Here is a tiny trained network, its code and every weight. The questions are about switching its units off for an input and a class, where a switched-off unit gives its printed mean instead of its output.

import numpy as np


def w(rows, s, z=0):
    codes = np.array(rows[::2]) - 128.0
    scale = np.full(codes.shape[1], s)
    scale[-1] = z or s
    return codes * scale


def f(y):
    return np.maximum(y, 0)


def log_softmax(a):
    a = a - a.max(-1, keepdims=True)
    return a - np.log(np.exp(a).sum(-1, keepdims=True))


def net(x, mask):
    res = np.array(x, float).reshape(1, 7) / 4 @ E
    y = f(res @ A[0][:, :-1].T + A[0][:, -1])
    res = res + np.where(mask, y, B[0][:, -1]) @ B[0][:, :-1]
    return log_softmax(res[-1] @ U[:, :-1].T + U[:, -1])


A, B = {}, {}
E = w([
[129,128,128,128],'x0',
[237,119,58,103],'x1',
[127,127,128,128],'x2',
[85,1,130,90],'x3',
[128,129,128,129],'x4',
[193,86,162,242],'x5',
[168,132,239,52],'x6',
],0.0086)
A[0] = w([
[124,55,135,126,113],'n1',
[126,91,121,113,42],'n2',
[179,122,90,104,11],'n3',
[97,157,129,74,102],'n4',
[179,94,161,161,71],'n5',
[130,83,139,100,90],'n6',
[127,163,126,137,72],'n7',
[135,97,122,108,57],'n8',
[102,79,109,103,93],'n9',
[156,103,150,170,32],'n10',
[101,62,134,133,84],'n11',
[156,162,180,105,72],'n12',
[132,97,158,211,83],'n13',
[105,81,129,110,3],'n14',
[92,155,95,67,67],'n15',
[161,97,171,166,60],'n16',
[177,119,228,46,47],'n17',
[97,131,145,135,39],'n18',
[63,127,7,182,40],'n19',
[208,110,82,89,64],'n20',
[130,209,137,154,84],'n21',
[142,76,104,116,87],'n22',
[67,133,167,162,10],'n23',
[91,152,87,53,104],'n24',
[138,200,130,139,47],'n25',
[54,146,179,157,128],'n26',
[154,176,120,140,110],'n27',
],0.019,0.003)
B[0] = w([
[121,178,154,195,194],'n1',
[126,155,137,161,155],'n2',
[99,190,139,40,168],'n3',
[202,87,150,110,190],'n4',
[194,98,135,113,185],'n5',
[102,152,149,174,170],'n6',
[125,145,137,165,147],'n7',
[115,149,140,149,151],'n8',
[135,154,181,184,185],'n9',
[189,91,136,129,170],'n10',
[118,175,152,197,194],'n11',
[67,105,108,144,181],'n12',
[226,75,150,108,206],'n13',
[124,164,133,174,170],'n14',
[234,94,155,143,198],'n15',
[197,89,133,122,181],'n16',
[33,15,40,144,245],'n17',
[121,167,126,82,152],'n18',
[31,2,51,123,255],'n19',
[91,230,120,5,198],'n20',
[124,169,171,224,182],'n21',
[115,185,141,150,173],'n22',
[104,189,127,32,185],'n23',
[255,100,156,133,214],'n24',
[127,153,170,215,172],'n25',
[97,222,94,18,212],'n26',
[119,175,163,181,166],'n27',
],0.027,0.014)
U = w([
[98,121,74,153,153],'0',
[244,157,147,122,77],'1',
[126,246,161,224,51],'2',
[137,254,118,55,254],'3',
],0.009,0.0051)

Each question gives the input, the list of numbers given to net, and the class t.
The units are the neurons (one row each of A and B). Each row of codes is followed by its name. A weight is (code - 128) times the scale printed after its matrix; where a second scale follows, it is the last column's (A, B and U).
mask holds one flag per neuron, in row order. A switched-off neuron (its flag False) gives its mean, the last column of its row in B, instead of its output. The means were averaged over made-up inputs and are rounded, as every weight is.
A unit's drop is (log p(t) with every unit on - log p(t) with that unit switched off) / (log p(t) with every unit on - log p(t) with every unit switched off).
The circuit of an input: a set's keep is (log p(t) with only the set's units on - log p(t) with every unit switched off) / (log p(t) with every unit on - log p(t) with every unit switched off). Starting from the 12 units with the biggest drops (on a tie, the unit counted first), units are removed one at a time, each time the one whose removal leaves the highest keep (on an exact tie, the one counted first), for as long as the keep stays at least 0.8.
units of the circuit, in order: the units of the circuit, biggest drop first
unit that matters most: the unit with the biggest drop
k most important neurons: the k neurons with the biggest drops, biggest first
drop of u: that unit's drop, to one decimal
input [5,-6,0,3,-2,6,1], class 1: 3 most important neurons -> [n13 n20 n16]
input [6,-7,-1,-3,-4,6,6], class 3: 4 most important neurons -> [n26 n19 n23 n24]
input [4,-8,8,-5,-7,-2,1], class 3: unit that matters most -> n26
input [7,8,5,1,4,-8,-5], class 1: 4 most important neurons -> [n24 n15 n26 n23]
input [-8,-6,7,7,-7,4,5], class 2: 4 most important neurons -> [n19 n11 n1 n20]
input [-2,-4,5,-2,8,3,3], class 3: 4 most important neurons -> [n19 n26 n24 n15]
input [8,6,-3,-4,-3,-5,0], class 3: 3 most important neurons -> [n20 n3 n13]
input [3,7,6,5,-4,-2,7], class 0: 3 most important neurons -> [n17 n26 n23]
input [-2,-5,-5,-8,1,-6,-7], class 2: 3 most important neurons -> [n21 n17 n25]
input [-2,-7,5,-7,1,8,3], class 1: 2 most important neurons -> [n13 n16]
input [-4,3,5,-2,-3,5,6], class 0: 2 most important neurons -> [n17 n24]
input [-1,-8,-4,7,-6,0,4], class 3: 3 most important neurons -> [n26 n23 n21]
input [2,2,-5,-3,-2,0,4], class 0: drop of n17 -> 0.3
input [-7,-6,2,-5,5,-3,0], class 3: units of the circuit, in order -> [n26]
input [-3,3,4,6,8,-4,3], class 2: drop of n22 -> 0.0
input [6,-6,1,7,1,-3,1], class 2: drop of n11 -> 0.1
